M =
[[0.6, 2.3, 0.8, -1.6, 0.9, -0.4, 1.0],
 [0.9, 0.6, 0.9, 2.2, 0.2, 0.9, 0.5],
 [0.2, 0.2, 1.0, -0.9, 0.4, 0.5, 0.8],
 [0.1, -0.7, 1.0, -0.2, 1.4, 0.6, 0.7],
 [0.9, -0.6, 1.7, 2.6, 0.7, 0.9, 0.7],
 [0.1, 2.0, 0.5, 1.9, 0.2, 0.8, 1.1],
 [0.4, 0.3, 0.7, 0.8, 2.0, 0.3, 0.0],
 [1.6, -1.0, 0.3, 2.4, -0.1, 0.9, 0.7]]
Indices start at 1.
row 1 col 1 = 0.6
row 6 col 3 = 0.5
row 7 col 7 = 0.0
row 4 col 1 = 0.1
row 2 col 4 = 2.2
row 7 col 3 = 0.7
row 4 col 2 = -0.7
row 3 col 3 = 1.0
row 5 col 5 = 0.7
row 4 col 5 = 1.4
row 7 col 4 = 0.8
row 4 col 7 = 0.7
row 8 col 5 = -0.1
row 2 col 1 = 0.9
row 6 col 5 = 0.2
row 5 col 3 = 1.7
row 4 col 4 = -0.2
row 7 col 1 = 0.4
row 4 col 6 = 0.6
row 1 col 6 = -0.4
row 4 col 3 = 1.0
row 3 col 4 = -0.9
row 1 col 7 = 1.0
row 2 col 6 = 0.9
row 6 col 4 = 1.9
row 3 col 5 = 0.4
row 1 col 2 = 2.3
row 5 col 2 = -0.6

X =
array([[75, 56, 39, 22, 49, 54, 73],
       [81, 55, 41, 20, 48, 60, 77],
       [85, 58, 38, 21, 44, 60, 78],
       [88, 55, 42, 22, 45, 62, 79],
       [88, 50, 61, 25, 40, 77, 76],
       [94, 51, 61, 23, 38, 80, 78],
       [77, 54, 44, 20, 50, 57, 70],
       [83, 62, 45, 24, 44, 61, 76],
       [68, 55, 37, 19, 56, 51, 67],
       [90, 55, 55, 25, 39, 74, 78],
       [69, 49, 55, 23, 52, 56, 67],
       [80, 56, 39, 20, 51, 55, 74],
       [82, 55, 53, 23, 90, 70, 72],
       [88, 53, 53, 21, 42, 70, 75]])
Indices start at 1.
(1, 1): 75
(3, 4): 21
(10, 5): 39
(8, 7): 76
(8, 2): 62
(13, 2): 55
(3, 6): 60
(6, 2): 51
(6, 7): 78
(3, 2): 58
(8, 4): 24
(2, 5): 48
(5, 7): 76
(5, 4): 25
(12, 3): 39
(14, 3): 53
(14, 1): 88
(13, 4): 23
(1, 7): 73
(1, 4): 22
(10, 6): 74
(9, 6): 51
(5, 3): 61
(4, 1): 88
(2, 1): 81
(1, 5): 49
(8, 3): 45
(2, 7): 77
(12, 4): 20
(11, 2): 49
(7, 7): 70

m =
[[ 3.59 -0.21  5.58  3.22  1.71 -0.83]
 [-5.97  1.59 -1.73 -3.49 -1.62 -0.87]
 [ 5.09  0.94 -0.05 -3.01  6.45 -2.13]
 [-5.14  2.54  0.28 -0.35  0.71  3.77]
 [-4.26  5.30  4.46  0.81  6.27 -3.32]]
Indices start at 1.
(1, 1) -> 3.59
(4, 5) -> 0.71
(3, 1) -> 5.09
(2, 2) -> 1.59
(2, 4) -> -3.49
(1, 4) -> 3.22
(3, 4) -> -3.01
(3, 5) -> 6.45
(2, 6) -> -0.87
(4, 2) -> 2.54
(2, 5) -> -1.62
(5, 3) -> 4.46
(2, 3) -> -1.73
(3, 2) -> 0.94
(2, 1) -> -5.97
(5, 1) -> -4.26

W =
-1.11	-1.13	-0.62	0.74	-0.30	-1.06	-0.07	2.39	0.59	-1.28	-1.01	-1.03	1.04	-1.78	-0.47	-1.70
-1.73	-0.34	-1.21	1.03	0.98	-1.22	-1.73	-0.32	2.35	-0.73	-1.37	-0.89	1.82	0.46	0.10	-0.55
Rows and columns are counted from 1.
(1, 1)	-1.11
(2, 4)	1.03
(2, 15)	0.10
(1, 11)	-1.01
(2, 6)	-1.22
(2, 7)	-1.73
(2, 5)	0.98
(2, 13)	1.82
(1, 4)	0.74
(1, 2)	-1.13
(2, 14)	0.46
(2, 2)	-0.34
(1, 16)	-1.70
(1, 7)	-0.07
(2, 3)	-1.21
(2, 8)	-0.32
(2, 16)	-0.55
(1, 5)	-0.30

grid =
array([[129, 107, 123, 187,  49,  77,  77, 110, 166],
       [105, 117, 115, 104, 127, 124, 134, 107, 105],
       [127, 125, 145, 146,  80,  70, 117, 101, 120],
       [117,  95, 177, 254,  87,   5, 129, 135, 137],
       [ 99, 105,  92, 104, 138, 110, 117, 130, 108],
       [135, 116,  87,  64,  71, 174,  64, 104, 135],
       [124, 132,  94, 101,  77, 125, 120,  81, 135],
       [ 97,  69, 127, 196, 146,  60, 114, 180, 126],
       [138, 119,  91, 134,  55, 109,  73, 117, 195],
       [132, 118,  96,  91,  88, 129, 101, 115, 147]])
Indices start at 1.
(1, 1) => 129
(6, 5) => 71
(2, 2) => 117
(8, 3) => 127
(5, 4) => 104
(4, 9) => 137
(3, 2) => 125
(5, 9) => 108
(8, 8) => 180
(6, 9) => 135
(3, 1) => 127
(7, 9) => 135
(4, 7) => 129
(9, 8) => 117
(10, 2) => 118
(10, 9) => 147
(5, 1) => 99
(8, 9) => 126
(8, 5) => 146
(3, 7) => 117
(6, 1) => 135
(5, 7) => 117
(10, 3) => 96
(10, 5) => 88
(1, 5) => 49
(2, 5) => 127
(6, 6) => 174
(3, 8) => 101
(3, 6) => 70
(7, 8) => 81
(4, 5) => 87
(7, 7) => 120
(2, 8) => 107
(1, 8) => 110

x =
array([[ 7.49,  4.95,  1.67,  2.12,  0.14,  0.49, -4.50, -4.91],
       [ 4.96,  1.70,  0.47, -1.48, -2.27, -4.36, -5.61,  0.16]])
Rows and columns are counted from 1.
row 1 col 1 => 7.49
row 2 col 2 => 1.70
row 2 col 3 => 0.47
row 1 col 5 => 0.14
row 1 col 6 => 0.49
row 2 col 8 => 0.16
row 2 col 4 => -1.48
row 1 col 3 => 1.67
